[  89   23  -35  185  106   51 -189    8   60 -146  -48 -165  -85   21
 -171   75  -50  -64  -47   -8 -160  -55  184  -58  137 -178 -209  223
    0   -3  126   20   89  -40   -6   27   90   56   29 -196  133  -83
  -71   53 -184  159] => <81>
[-137  -35 -102 -171 -103 -107  142 -105 -200   80 -575  -24   89  -74
  -93  187   67   24  -37  -35 -144  176 -210  211  -85 -190  -96   80
   13   67  -25  112 -225 -226  138  161 -226   96  -49 -317  196   49
  209  159  124 -180] => <89>
[ 267 -214  107 -124 -307  -45  223  -71  224  191   27  279   -4  -84
   30 -369  386  -46  340 -258 -102  280  124 -180  193    4  243  -58
  -38    8 -247   27 -152  -17   32  -69 -431  -68 -198  107  -62  215
   -5  -68  397 -151] => <86>
[ -87  -10   71 -121   58    1   34   -4  222  255  -44  149  -38  174
 -144   22  -86  -20   -3   10  143   -6  260  -12 -185  -93   79  -59
  205  -41   66  271  104  203 -108 -159 -159  156 -140   98  -61   38
    8   39 -186   48] => <86>
[ -41  193  119   56  110  103   55   39 -151 -106 -293 -189  -41  -34
 -154  296  -87   72 -253   90   64   -9  -84   10 -247  -95 -114  -20
   16   72  169  131  -26   -6 -100  151  122    5  140 -119  113 -155
  -14   62 -379   50] => <102>
[-111  241 -236  -50 -179  -50   56 -117   84   52 -281 -144  279   42
   -5  -16 -129  -81  -39   93  142  -24  -28    4  -85 -147  -70   63
  -59   21 -142   48  108  -13 -112   63  -15  111 -150 -228   75   38
  152  125   93  -11] => <81>
[  71  145   48  230 -174  113 -116  -37   80  -74  -30 -196   41 -103
 -101 -119  149  -63  -73  106   -1   24   47 -225   96  -26 -125  -19
 -233  -46  -57  -26  194  267  -55  -85  340 -229   26   12   79   68
  -12  -15  -86  144] => <95>
[-398  246   99   10  237   47  -84  145  123  -50  129  118  -58  102
 -200  122 -400 -202 -135  226   -2 -141  180   70 -304 -111   63   56
  -50 -115 -238  -54  -76  170 -248  122  166 -193  107  177 -166  -41
  221 -145 -181  161] => <95>
[-221  285  -82   27   56  130  241 -161  196    1  119  123 -113  113
  173 -130 -100 -185 -120  -60   -1   69  188  136 -241    9  -17  -74
  -46  -46 -232 -126  150   82  -64   40 -122  -77 -305  184 -226   38
  134 -160  181  164] => <89>
[  80   80  108  -55  -90  149  -19  199  202  -34  -59  109  335   76
 -120  -27   -2  -32   58  163   41  103  202 -174  -70  171  136  -58
 -152  232 -113    3  299  368 -134  158  107  136   77  -46  -20 -117
   84 -174  -62  126] => <95>
[ -66  346   20  202 -194  160   -6 -105 -138   -7 -572 -334   95  -14
 -179  125   47   30 -300  273   76  149 -252 -148 -241   30 -334 -148
 -178   19    3  241  294  350  -55  -41  329    5   34 -147  105  -72
  -24  130 -391  -27] => <83>
[ 144  -46 -185   -7 -256 -116    4  -85  133  104  -76   35  206    2
   14 -148  100  -15   74  -19    2   39   -1  -33  162 -182  -19   52
   -4  121   16  -57  -19  -64  -11   76 -100   94 -191 -277  108  161
   96  156  194  -69] => <86>
[ 221  300   35 -139  -41  163   86  140  223 -283   78 -381  149   36
 -229  -99  -12  -56  365 -233   82   -6  361 -403   42  -93  195  332
 -135 -221 -200  219  308  112 -269  -18 -120   47   79   51   91 -328
 -145  -21   -1  234] => <89>
[   4  100 -100 -188 -364  -16   83  136   50  175 -315   19  456 -127
   -5  -30  107  -36  -28  206  -20  285 -289   -6 -134   15  200 -212
 -156  302 -168   42   -1  153 -105  132  -61   94  -49 -369  135    4
  102   92   11 -201] => <95>
[ -50  281  101  106  343  195   37  -18  200 -164  268 -153   -5   59
  164  100 -424 -160 -125  149  333 -418  263  -36 -180  -39 -127   76
   50   18   41  -50   48   15 -373   88  131 -144   28  266 -144  -94
 -197 -241 -178  412] => <94>
[-130  143   63 -133  151  154   65   52  252  -79   53   11  -43   39
   21 -163 -138 -175  159  -21  -80   85  321 -126 -135    9  -13  194
 -186 -123 -296  135   75  344 -202    4 -142 -101   59  144 -103 -164
    0 -171   59  188] => <86>
[-119  -43   31  -46   84  -16  127    8   59  126   24   60 -119 -100
 -104  122  -96  -60  -83  -71  -71  -72  161  107  -62 -217   85   45
  170 -124  110   93 -125   -5   15 -156 -128  -59  -85   91   72   57
  118   78  -43   80] => <93>
[ -73  244  -15   29   45   -4   74   -3  -33 -103 -145 -216 -202  -53
  -16   -3   43  -47  -90  -73  -91  131  -82  -57 -201 -222  -68  105
 -144 -155 -119  120 -243   23 -104   19   -4 -254   19   -5  -21 -118
   -6   35 -142   26] => <93>
[ -96  208   54  198  201   21 -152  -49   87 -174  121 -105  -87  172
 -300  194 -274  -79   99   14  119 -375  290  -64  109 -337 -136  356
   85 -258    4  -74  -18 -182  -99  132  162 -123  -26  267 -107   22
  194 -120   23  301] => <93>
[-110 -160   55   98  145  -84 -105  -46 -113  -53 -229   56 -287 -121
 -172  110  -42  -63 -134  -50 -231   73   39   77   93 -164 -137  165
   -4  -35   -7  -29 -324 -265  145   17  -97 -145  106  -87   34  175
  165  -35  -34  -81] => <94>
[  -3  171  238  122  105  229  101 -125   51  -54  -34   12 -247   38
  -56   11   25  -54  -34   -7   42   81   69  -71 -118    9 -155  -58
  -48    6  -50   34   16   51 -113  182  -40 -158    2  193 -132  -19
  -26 -151  -89   83] => <81>
[ 152  -10   61   74  -64   98  279 -154  -42  -75  -18   -6  -61 -209
  180  -68   46  -33 -162  -57   51   34  -75    6   13   66  -83 -119
  -50  195   72 -164 -118 -134  -18  149 -103 -189  -17    2   19  194
   18  -43  136  -12] => <86>
[ 174   96  181  306  -65  235  131   -8   -8  -55  240   82   -3 -161
  -45  154  -24  -38 -311  122   40  -82  -80   64   32   67   41 -324
  109  315  246 -339  120 -167  -46  218  144  -76  -81   14   21  149
    5  -65 -137   76] => <102>
[  72  247  -29   47  -72  152  181 -141   -9 -158 -314 -175  255   42
   62   93  -29    7   -7   51  236  -31    7  -72  -20   73 -164   60
 -130  150  -41  -57  191  -31    4  235   46   16  -75   94  -81   23
  162 -220  205  173] => <93>
[ 101   23 -231   -6 -181 -180  -27  -21   38  -10  -90  -44  128  -32
 -113  -26  -19    8  -13  -98  -38   10   -5  -10  133 -316   49  149
   48   74   46  -84 -108 -305  -49  159 -132  161  -97 -478  209   54
  163  288   64 -152] => <89>
[ 290 -473   75 -164  -15 -241  298  155  -86   18  212  304  -83 -115
  -50   22   79    9  -29 -220 -241  -25  -10  187   28  -77  287  -56
  291  198  257 -163 -496 -310  105   47 -337  -85  -24  -15   71  296
  -17   97  107 -103] => <89>
[ 293 -354  -20 -285  -30 -208  130  166   77   38  147  230   95   53
 -141   30   48   49  210 -240  -64   29  108   85  140 -155  348  103
  268  231  203  -66 -302 -371   55  169 -454  136  -79 -114   31  210
   86   38  195  -90] => <102>
[ -26  152  -10   30   89  190   63  -12  135    7   96   47   90  110
   52  135 -140 -137  -55  126   25   -3   -9  183  -76   21  -26  -91
   94  238   45 -134  135  -89  -30  165 -115   41 -249  118 -180   79
  -16 -248   48  186] => <102>
[ 140  232  299  145  118  208  158  -34 -180 -329 -310 -316 -199   63
 -119  133  208   25  -76  -66    7   66    0 -156 -260  128 -208    1
 -171  -62  -51  150   39   97  -43  114  222 -251  171  278  -61 -189
 -251 -220 -267  251] => <83>
[ 142   84  -56   37 -100 -118  -50  -52   92 -186  -63 -110  117   49
 -120 -113   29   10  219 -127  131 -124  203 -246  202 -237  -21  332
 -146 -101 -140  -77 -113 -155 -100  211   49  -95   51  -52   28   39
  205  -12  242   83] => <93>
[ -23  164    3    0  155  105  188   84   33  -63  364 -137 -213 -153
   17  151  -63  -70 -101 -139 -178  -77    3  180 -121 -346  111   57
  141 -107  217  -40 -192 -102 -112   12 -103 -213 -128   46  105 -131
  -92  122 -120  202] => <95>
[ -67 -169  141   76   56  -29    0   49 -101  120  194  129 -263 -259
 -280  224 -171  -51 -249   50 -116  -64 -141  171   68 -256  113 -111
  255   64  292 -127 -350 -310    8   29 -112 -215   51  -46  112  331
  176  176 -180 -171] => <94>
[  -3  163   68  210  -70   51   14  -76 -129 -173 -264 -175 -100 -176
 -150   69   32  -84 -103   -6 -102   68 -106  -89   55  -80  -97   69
 -150  -65 -191  -74 -129 -258   18   62   46 -197   64  -29   32   63
   54  -68  -12  -40] => <102>
[-163  220 -212 -169 -298  -68    2 -113 -110  225 -556 -398  317 -106
  -68  149   79   28 -103  188  162   79 -397   80 -173 -280 -112  -66
  -53    9   53  308   -1   64  -76  -67   83    4 -106 -366  314   46
   17  342 -129 -110] => <102>
[ 145 -329  136  -80  -69  -36   85   -4  176   69  -42  379   33  -64
  -49 -187  140  -50  166 -166 -130  103  379  -88  197   80  140   42
   -4  122 -129  -68  -36  -23   55   59 -258  116   23  -85   68  114
  128  -88  261  -45] => <89>
[  22   41  -80  -49 -218  102   92   47   59   27  -23 -110  150 -339
   73 -103   94 -144 -111   37 -158  225 -128   12   47   21  137 -139
 -179  178  -93  -85   34   38  -31  -35  -64 -134  -16 -264  203   82
   11   60   62  -61] => <94>
[ -38  254 -115  181  -19   55  -13  -84   27  -50 -191 -276  -12  -25
  -49   79  -52  -19 -222   42   66  -39   51  -73  -65 -167 -181   65
  -46  -76   90   91  151   91  -25 -108  180  -18  -86  -77   71  -51
   47   83 -194  138] => <93>
[-110  283  -54 -223 -125   87   18  -33  127 -100 -486 -174  482  167
   23  -78   53  -51  218  130  185   63  154 -140 -196   76 -114  149
 -371   69 -377  168  281  366 -211  300  176   95  105 -175   97 -261
   95 -108  157  198] => <81>
[ 166   66   38 -180 -261   27 -215   63  109   18 -399 -119  278  287
 -395 -116  163  107  404  148   83  305  -82 -376   67  -60 -155  199
 -227   81 -100  328  190  425 -107  255  -29  109  102 -137  -38    5
  126   35   -6 -128] => <81>
[-252   92  177 -193  171  121  -70  122  238  172  -84  167   16  182
 -281  124 -154  -88  131   84   -4   34  337    7 -237 -110  104   54
   77  -75 -121  293  141  296 -208   60 -101  177   42   16   14 -235
   66  -22 -221  113] => <81>
[ -78  194  -83  174  -36  -54  -34 -106  -68  -27 -393 -202  -77  -14
  -89   60  -74  -38 -236   79    8   33  -88  -70 -125 -145 -223   56
  -52  -84  -71  134  -62  -47  -33 -102   72  -18  -28 -137   19   22
   -5   91 -231  -56] => <86>
[ 302  -41  176  180  -81   46   -2  -12 -215  -60 -166 -286  -89 -204
 -225  246  145  113  -85   25   21  -50 -293 -108  152 -220 -145   -3
   96   81  375   68 -237 -226   16   76   81 -192  100  -42  183  113
 -124  127 -244  -38] => <93>
[ -13  269 -172   -7 -377   47 -102  107  177   41 -255    1  494   70
 -110  -98  149  -41  -17  184  -29  261   -9  -97  -64   25  128 -120
 -265  244 -249  -61  389  263  -95  207  196  249 -102 -461  137 -138
  187   66   -6  -34] => <102>
[ 155  -90  395   49   64  309  413 -145  -49   94   -7  143 -262 -351
  161   94  146   50 -203 -115   98  113   -8   23  -54  141   31 -332
  102  227  240  -14 -120  -98   -9   92 -250 -168   30  186   42   94
  -61 -123  -41  -22] => <95>
[  17  -60   51  115  -39   -5  114  -49  -99  138 -153  155 -298 -123
  -84   96  131   41 -285  -64 -244  274 -183  146  -90 -160  -33 -179
  131  131  185    6 -238 -161  110   53 -207   12 -115 -226   60   92
   66  176 -207 -237] => <86>
[  36   73  144  420   66  167   25  -91 -233  -57 -175 -107 -289 -204
  -76  309  106   28 -417   95 -235   26 -225  138   -7 -146 -317 -127
   59   80  331  -93 -111 -107  166   40  222 -168  -44  -31  104   17
  -35   31 -314   74] => <93>
[-100  133  116  -41   42  104   86   53   80  191  163   73  -30  -48
  -54  183 -105  -94  -47  129   21  -32 -165  174 -162 -225  121 -163
  180   76   84    6 -202  -89 -177  114 -134 -124 -157   91  -43   39
  -32   -1 -123   23] => <95>
[ 170  -45  -65  362 -126  -23  143 -170   31   60   60   35 -224 -356
  123  -81   29  -58 -371 -125  -71  -12   31  -36  204 -136  -23 -131
  100   58  154 -205 -145 -322   80 -190  -88  -72 -169 -163  109  228
   47  140  -32 -114] => <93>
[-164  -15  -59  216   97   -6  129  -94  -39   47  -19  101 -201 -215
  114  107 -107  -82 -500    0 -148  -67   97  239 -111  -96  -75 -130
  101   44  164 -154  -82  -95   96 -142   72  -54 -109 -129  120  107
  106   95 -149   64] => <94>
[ -85  124  115  -23   64  189  275  -81   99   77   55  143 -270  -67
  106  -51  103 -141   57 -143 -275  244    4  130 -144  -97    5  -49
   11  -75 -174   34 -139   -1  -23   30 -373 -124 -238  161 -115  -88
  -77 -111  118   31] => <89>
[ 275  195   46  -67 -248  115  237  -63   -5 -110 -534 -275  381  -11
  185  -76  368  120  108  -31  171  131  -11 -249 -137  130 -113   -9
 -277  124 -118  221  194  273  -93   93  109   87    9 -106  150 -272
 -225  -72   38  164] => <102>
[ -71  102  172  201  177  289  122    2  -16  -84  159  -31 -177 -173
    3  209  -78 -189 -369   83 -137  -39   46  230 -152  115  -20 -265
   63  180  134 -185  132  -61  -10   45  141 -167  -18   82   53   12
 -118 -140 -240  238] => <81>
[ 167  -46 -260 -114 -206 -153   -9   78  114  -63  -39 -130  261  -36
  -81 -144  -38  -76  113  -64  -93   33   52 -104  160 -151   84  209
  -43   55  -47  -12   14  -56  -37  -38 -149   98  -69 -312  151   94
   44  164  147  -43] => <89>
[ 180 -233  285   41  146  -64  405 -147 -110  -38   40  223 -144  -79
  134   97  -20   61  -95 -134  160 -365  155   90  -88  -41  -66  -37
  232   45  228 -108 -414 -220  -61  163  -60 -186   55  283   17  166
  -48  -40  101  144] => <81>
[ 370 -227  123   43   83   50   82  -23   83 -183  206    5  -30  -58
   90  -85   90  -28  126 -155  -22 -150  226  -78  229   -4  -76  133
   32  165  183 -148  -98 -141  -40  157  -79 -103   47   32   72   85
 -186 -113  146  214] => <89>
[ 164   87  344   87   34  123  156  -72 -217 -106 -314 -168 -173   -9
 -174  212  146   75  -39    8  122   31 -218  -98 -155   10 -142  -90
   21   34   73  148 -209 -145  -50  160   10 -229  115  256  -73   49
 -174 -136 -212   11] => <86>
[-218 -335  -31 -399  197 -155  134  164  154  121  -33  473  161   64
  -59   78 -251 -112   15  -63 -145  -35  437  302 -153    0  277   91
  166  201  -37  -32 -129   -9    0  174 -309  262   74 -216  112   19
  323    0  161   30] => <83>
[ 118 -296  325   41  285   38  282  -87 -173  -31 -153  197 -328  -86
   41  195  -47   67 -172  -74  -34  -97   62  103 -104   43 -202  -13
  210  109  294   52 -382 -122   80   72 -200 -129  121  259  -60  147
  -75 -131  -94   48] => <86>
[-271  -51  145 -170  102  178  241   49   48   65  -15  168  -62 -261
   81   27  -39 -205 -173   14 -183  173  127  213 -212  181  182 -191
  -96   96 -170  -44  -19  154   24  -53 -125 -210   57  114   37   68
  122 -188   75   91] => <94>

[ -69  -47  -84  149   81  -55  -74   23   90  -94   59  109   29  173
   44   53   51    0  -79   -9 -111   31    9   27  -81  -83   86    1
   -6  217   -6  -35  -51   84  139  150  -53  -41  -54   91 -205   35
 -107 -181   33  -19] => <47>
[ -94  -82  -78   72  296   19 -126   42  115  -37   67  -15 -194  -21
  219   -6 -165  -23  159 -120   82 -406   50  161   31   23  260  225
  -36 -246  149   16  234  -39  -82  -37  -98  244   58    9  169   43
   37 -129 -102 -252] => <69>
[ 167 -111  -77  185   58   44  -60   44   70   20  -23  -63  125  -98
  -13   40 -109   -4 -111  -64   61 -152 -139   64 -106  137  315  124
  -98  -27   10  112  -31  101  177  -89  -36  -30  -63 -184  -10 -137
  -28  106  -65 -128] => <59>
[-119  -88    9  -16   24  -68 -207   71 -199   66  -11   63 -198  143
  104  -63 -131  -79   32  107  -79  -79  -56    3  147   84  -25 -201
 -127    2   53  -51  -13   44 -134  -36   49  -88    3  115   40  152
 -151 -193  112   21] => <59>
[  -3   61  -25 -148  -32  -16 -206    6   52  136  104  -36  -43  -55
   27 -193   -5  129   76   74  -45  -78   51   28   17  -65   43   -5
   19   91   26  -10   -9    7  -12   35    5   83   62  138   57  159
  107 -162  -14  -13] => <63>
[  20  140 -130  -59  -48  -84  229   45 -177   77  -38   27  316   30
 -235  159  -78  -88  -73 -200  270  -88   93  -36  517   88  -33   78
   57  -99  112   11 -163 -113 -243  -75 -211   63 -167  -35   88  -56
  152   46   49 -274] => <45>
[ -60  -25  -43    3  -48 -136 -201  -93   28  -30   88  114  -90   93
   39  -76   62  140  -17  161 -188  141   75   51 -153   17  111 -127
   55  357  -86   24   50   13  103   47   -5  -56   80  192 -207   76
  -49 -141  -76  133] => <64>
[ -33 -124  -25   92  -46  -80 -268 -155 -166   16   -3  101 -239   97
  187 -111  -59   39   49  212  -59  174   -5  120 -113  221  209 -177
   18  241 -100   63  146   26 -159  -84   22 -159   61   98 -269   49
 -146  -20   80  104] => <64>
[  55 -135  -35  104  106  -50  -85   50 -128  -26   47   99  -19  156
   -4    3 -132   -7  -97   33  -72  -16  -67   29   97  209  254 -124
  -45  106 -121   11  -62   49   41 -170 -103  -74  -31  -23  -54  -93
 -141   61 -147  -19] => <55>
[ -89  102 -144 -100 -114 -162  -78 -144 -130  -66  160  135   29   93
 -134  -65  -36  279  -59   26  -88  130  126   78   94  103  145  -86
  137  304 -183   56    1 -119  -57 -230  -74   51   67  136  -21    3
   19   26 -248   50] => <69>
[-105    8  -47  109 -110 -103  106  -10  -73    2   66   23  308   32
 -254  155  -57 -103 -184  -24   42   15  -56  -53  192  -44  -34 -103
 -284  -31   71 -146 -250 -172 -135 -156  -85   64 -126   63  191   57
   95  191  138  -58] => <59>
[-103  -15 -192  203 -112 -154  -55  -78  -66 -119  -40  123   25   24
   -9  160   -5  -44 -102 -119  -10 -102   71   96  -19   89   81   71
   66  107   36   90   96  -61  -37   99   69  -42  -31  -49 -112   56
    9 -175   55  -87] => <64>
[-244   83 -134 -151   89  -32 -188   62 -158   15   83   90  -75   71
   11 -171 -120  204   95 -101   -9 -184   92   92  332   26   43  -17
  104   20  -26   -6   57  -38 -116 -113  -34  121   47  151  174  151
  -36 -258 -151 -112] => <47>
[   8   14   18 -152  -80 -126  185  -27 -117  -97  -48  204  118  219
 -153   64 -126   36  -17  -59  -96  193  118   -8  128  129 -120 -149
  251  355 -194  116 -130  -98    5 -106 -172  -59   -3  -28 -179 -196
  -56   57 -170  101] => <62>
[-120   42  -50   91 -110  -77  166  -56   40   16   59  -64   24  -29
 -104  124  -88  -13  -34   20   63 -132   61   89  -38  -63  -32   80
   -8   34   69   25  -11  -99  -76  -87  118  167   38  108   85   59
  144   87  120 -114] => <69>
[ -84  -51   30   76   34 -106   13   39  252   28  130  -46  -45   68
  -28  153   37  -36  -79  102 -114  -80   34  -35 -161 -191  -16    3
 -128  152  181  -47  -66   84  151  114   90  124  -33  160  -43   56
  -36  -50  149  -25] => <47>
[ -66   22  -70  -19   23   28  -11   12  -17  -19   43   -8  -90  -65
   35 -145 -174  108  135  -89   -7 -283   92  177    6   23   70  136
  182  -27 -109   62  112 -122  -31  -82   51  200  165   29  157   83
  186  -86 -175 -110] => <62>
[ 131  -72  -28  136  -51 -118   48   16  164   27   38  -59  -35  -49
  -26  202    6  -98  -89   -4  -37 -182   72   -8 -157  -15   69  127
   12   67  147   76   21   57  116  167  121   80  -30  -69  -94  -10
   88  -25   86 -102] => <45>
[ -98 -216  154   -2  -78  -10 -182  -95   33 -102  -66  123 -350  165
  265  -95 -115   38  177  167 -322  215   20   81 -462  -43 -198 -195
  125  431 -139  110  119   66   45  127  207 -100  126   15 -359   62
 -226 -108  172  307] => <53>
[-218  -92   44   27  -90  -98    5  -92   35 -110   40   72 -107  140
   28  138 -169  -52   -3   18 -138   36  -27   35 -187  -78 -154 -115
 -129  142   46   18  -26  -88 -120 -118  102   69   -6    8   27   19
 -138   71  189  103] => <62>
[-133  -35   18 -172  102  113 -112  232 -110  237  -46   20   35  136
   52  -58 -182  -61   43 -185   63 -242 -115  -54  421   21 -132 -122
  129   63   41  121 -138  219 -110   25   60   -1 -163  -87   82   59
 -151 -248  227 -211] => <62>
[ -38  -17 -113  -43  165 -142  135  126  -43   31  138   93   78  151
 -188  250 -161   17 -153 -247   72 -306  124  -22  475  210  213   41
  182   54   37  130  -47   36  -46 -205  -98  201 -145 -120  125 -203
  -67   72 -205 -306] => <64>
[ 198   68 -184   34   17  -63 -158   36  -83   11   92 -116  -61 -167
  -49 -112  -71  158  -32   39   68 -225   41   74   49  103  324  224
 -170 -264  111  -58   43  -17   61 -122  -51   60   68   24  186   63
   97  -50 -275 -120] => <55>
[  14 -106  118  -99  105   78 -115  238   -1  320  -25  -85   16   41
   48    4  -58 -174   45  -23   75 -172  -51 -152  346  -68 -153 -104
  -67  -30  243  -32 -163  230 -127  197   62   28 -209  -28    3  131
  -72 -138  405 -182] => <64>
[  69  -84  -12  105 -107   15  -43  120 -103  200 -133    4  286  -73
 -119   43  -42 -195 -132  -82   87 -121 -115  -56  231  133    1 -105
  -23   54   28   65 -181   60  -16   99   34 -129 -156 -139  -16   38
   80  -39  232 -130] => <63>
[-107 -127  190 -137 -269   -9   93 -129  -95 -174 -116  121 -193  170
   75   -5 -237   26  203   16 -270  324   80   19 -330 -126 -545 -182
  152  366 -154   86  -40 -119 -170   15  210  -13   69 -124 -234   16
 -145  104  258  345] => <65>
[ 140  114 -215   50  -66 -240  -31 -107  -85    9  211   12   10   78
 -159  114   50  140 -229  118   55   55   87   10  117  172  384   41
  -55  113   39    8  -41   22  -21 -194 -116  -15  -46  126  -72  -75
   -8   75 -190 -100] => <45>
[ -26  122 -132 -188  -53 -115 -157  -15 -215    3  -11  120  168  -14
 -130 -144  -26  175   22  -38   21   66   91    6  322  110   50  -67
   -4   44  -23  -23  -45 -139  -70  -96 -242  -44    9  105   80   66
   61 -141 -233    9] => <45>
[ -92 -109   88  -88  -18   74  112  124 -189   41 -207  110   47  138
   19   40 -238 -133  123 -200   28  -37   19   -9  264   69 -327 -105
  228  126  -44  132  -85   25 -176   59   44  -37 -103 -192 -107  -35
 -106  -59  235  -59] => <53>
[  57   -5 -138  144   13 -105  173   13   11  -88  -37  -17    5  -52
  -76  212 -187  -87  -78 -141  131 -316   60  120   13  171  192  245
   12 -167  116  124   69  -75   18 -131  -22   92    6 -144  100 -161
   50   56 -136 -210] => <63>
[-175    4  -91   16  -15 -109  -57  -14   76  -31   23   50  -18    6
   15  117  -49   -4    4 -112  -27 -204   66   55    5  -55  -24   63
   27   58  125   80   84  -43  -17   72   59  120   -5   25   61   86
   32 -189   57 -107] => <69>
[-219  103  -74  -75 -103    2  -88   37  -41  -92  -50   41  -74  140
   69  -94  -51  112   65   21 -134   54  -44   44 -143 -255 -303  -12
  -41  147   40  -12  -79   76  104  134  122  -94   45  177  -56  203
 -151 -392  137  102] => <65>
[   4   45  -46   10 -116 -141   84  -13  -36   50   32   44  222   11
 -219   87   27    1 -123   37    4   48   71  -33  145   31    7  -76
   -5  173    4  -11 -139  -84   21  -20  -77   10  -38  107  -23   10
  129   48  -12  -29] => <69>
[  18  -48   58 -313  -81   95 -198   82 -100  107 -156   76  -41  134
  111 -121 -165  162  102 -118 -103  160 -104  -66   32   43 -244 -159
  255  397  -75  308  -88  308   68   63   96 -210 -123 -235 -269  -97
 -361 -219  154  101] => <65>
[ -72  -82  -30  -32   48   79   23   82 -124  -67 -135  136  165  121
   21   67 -207  -67   55 -330   45  -47  -36    0  235   37 -156    7
  109   40  -25  106  -87   -1 -146   17  -92   -8 -171 -279  -37  -71
 -124  -51  125 -111] => <45>
[ -31   19  104 -153 -205  -91  -38  -49   65   23  -71   94  108  109
  -36  -36   88    4   35  142 -200  331   25  -94 -174 -186 -342 -225
   31  433  -22   10 -166    4  106  240  -20 -146   -3  156 -277   91
   -8 -170  193  253] => <55>
[  35  -66   36  -79  133  122   86   99 -151  -64  -84  115  291  101
 -122 -138 -232   98   42 -124   11  119  -76   33  225  122   40  -90
   27   90 -238   11 -203  -70   65 -263 -314  -31  -36  -92   25 -190
  -71  195 -248   16] => <65>
[ -52 -164   25   84  -88  -28  -44  -34 -160 -115 -108   96  -77  -16
    1  -44 -211   37   65  -18 -118   13   41  108  -91  159  -34  -76
   50  113 -133   66   64 -117  -36 -112   95  -20   80 -116  -49  -19
  -62  101  -45  121] => <47>
[  64 -142   43  137 -196   11   41  -66 -185 -105 -192   44 -214   84
  154   13 -198 -136  100   38  -74  101  -10   96 -267   77 -205  -25
   88  112  -80   93   37   -9 -136   81  202 -165   46 -161 -275   18
  -98  -11  256  131] => <59>
[   8 -102  -73   75   26  -88 -183  109 -128   82   68   84  246  -30
 -205  -15  -50   38 -204  -43  -82 -138  -80  -45  292  203  260 -184
 -124   78  -91  -20 -142  -23  113 -152  -81  -15  -72  -24  176   19
   33   40 -197  -63] => <65>
[ 125   33 -178   93    4 -128  -89   38   -2   55   86  -74   30 -120
  -88   94   -9   24 -127  -39   90 -269   48   17  119   98  280  177
 -116 -156  185   10   27   19   36  -16  -13   75  -44  -21  121   34
   97  -63 -104 -208] => <45>
[-275   66  -22  -53 -100  -37  -97  -81  -59  -49  -37  159  -44  193
  132 -140   18   -1  137   65 -127  144   32   87  -68 -171 -253 -162
  123  304 -111  -25   -2  -85 -101  178   -4  -73   94  281 -167  244
   33 -361  179  113] => <59>
[ -82  -41 -125   69   58  -34   95   90  -53   -7   -2   20  154   60
 -125  255 -217  -37 -159 -272  128 -255  -83    9  257  127  109   81
  -31  -56  105  158  -83   70  -37 -208    0   78 -191 -230  150 -166
 -148   84   30 -263] => <45>
[-226  -50 -104  138  -22  -68   42  -47   39 -145    1  164   60   93
   -5  122  -72   -3  -19 -211  -78 -125   89  121  -20   -8  -20   34
  221  237 -102  115   72  -97  -15   63   63  108    0  -48  -74   16
   33 -111   24  -84] => <47>
[ -42 -103   25  275 -178   39  156  -57  -58 -132 -214  106  257   55
  -40   47  -71 -213  -44    5  -32  192 -103   84 -229  -25 -173  -79
  -55  177 -142  -18 -160 -137   25   96  -20 -191  -10  -40 -221    8
   59   63  241  117] => <63>
[-178  123 -258  -24   -8 -110 -135   76 -346  -48   27  108   -4   45
  -89  -76 -128  116  -32 -145   48 -263   77   90  442  135   84   32
    9 -156    3  -43   24 -108 -146 -132  -28   25   27   95  256  184
   23 -293 -206 -168] => <45>
[-266    2  -95   52  114   17   33  -15  -42 -105   39  150 -117  197
  119  -65 -136   78  119 -123  -31 -136  103  206   66   12   37   33
  333  216 -198   91  124  -47  -77  -31    9  123  100  118  -87   41
   -7 -187  -68 -120] => <47>
[-165  -37   31  -81  113   51    3   19  -14  -96  -48  182  -85  259
  139 -138 -116  102  161  -11 -138  106   51  122  -51  -24  -92  -95
  300  376 -234  104   23   41   90   33  -83  -38   97  125 -254  -29
 -135 -201  -85   72] => <53>
[ 171   -3 -135  122  151   20   80  162  134   82   97 -179   35 -179
  -76  106 -157  -42  -72 -187  184 -560   31   73  129   66  315  376
  -49 -353  201   43   15   39   73  -73   16  264  -38 -168  287  -63
  170   44 -139 -385] => <63>
[ 130  105 -126    7 -208 -156  -78  -47  -39   96   19  -70  184 -153
 -198   44  105   68 -136   81   82   78   69  -63   79    8   65   52
 -168   18  200  -46 -107  -14   -4   55  -25  -56  -90   62  -37   74
   97   -4   78  -26] => <47>
[ 136  -22  -81  195  112    0  121  -37  140   20  -48  -94   -3 -107
  110  105  -86 -185   65  -51  248 -273   40  158  -79   86  270  304
    9 -214  154   72  142  -63  -74   35 -137  111   22  -44  -32  -84
  204   32   32 -276] => <62>
[   1   25  -72  -14  -73  -79   38   63   68  104  -29  -70  191 -182
 -142  162  -80 -106  -48 -201  130 -333   40  -25  186   -1  -27  143
  -59 -165  240   69  -34  -83  -69   47   20  164  -97 -137  234   33
  193  -34   99 -224] => <62>
[-118  113 -175  -93  -54  -33  -36  -31 -184  -82  -92   60  -84   58
   68  -16 -171  107   99 -155  104  -84   49  121  118   55  -60  134
  119  -29   57  140   93   -8 -145  -63   -6  -30    5  -41   -7   18
 -105 -233   -7 -103] => <45>
[-211 -133   59  -20   26  -26  -16   38 -157   -7  -25  134  -43  134
   17   26 -198  -86   89 -103  -54  -73   62   23  239   56 -160 -163
   60   75  -35  -12  -12 -113 -262  -61   25   98  -38  -31   53   75
  -47   13  142  -27] => <64>
[  -1   -6  -68  -12  185    1  165   45   21 -107  -37  177   26  281
   78   87 -142  -58   37 -199   45  -55   66   94  120  108   90   84
  329  201 -125  165   -6   50   17    5 -232   -9  -46  -82 -233 -231
 -106 -120 -131 -155] => <63>
